Questions about the row below.
1) The first entry from the left?
2) The last entry?
3) The second entry?
4) The entry just left of 92?
[46 60 68 31 92 19 38 26 63 43 89]
1) 46
2) 89
3) 60
4) 31
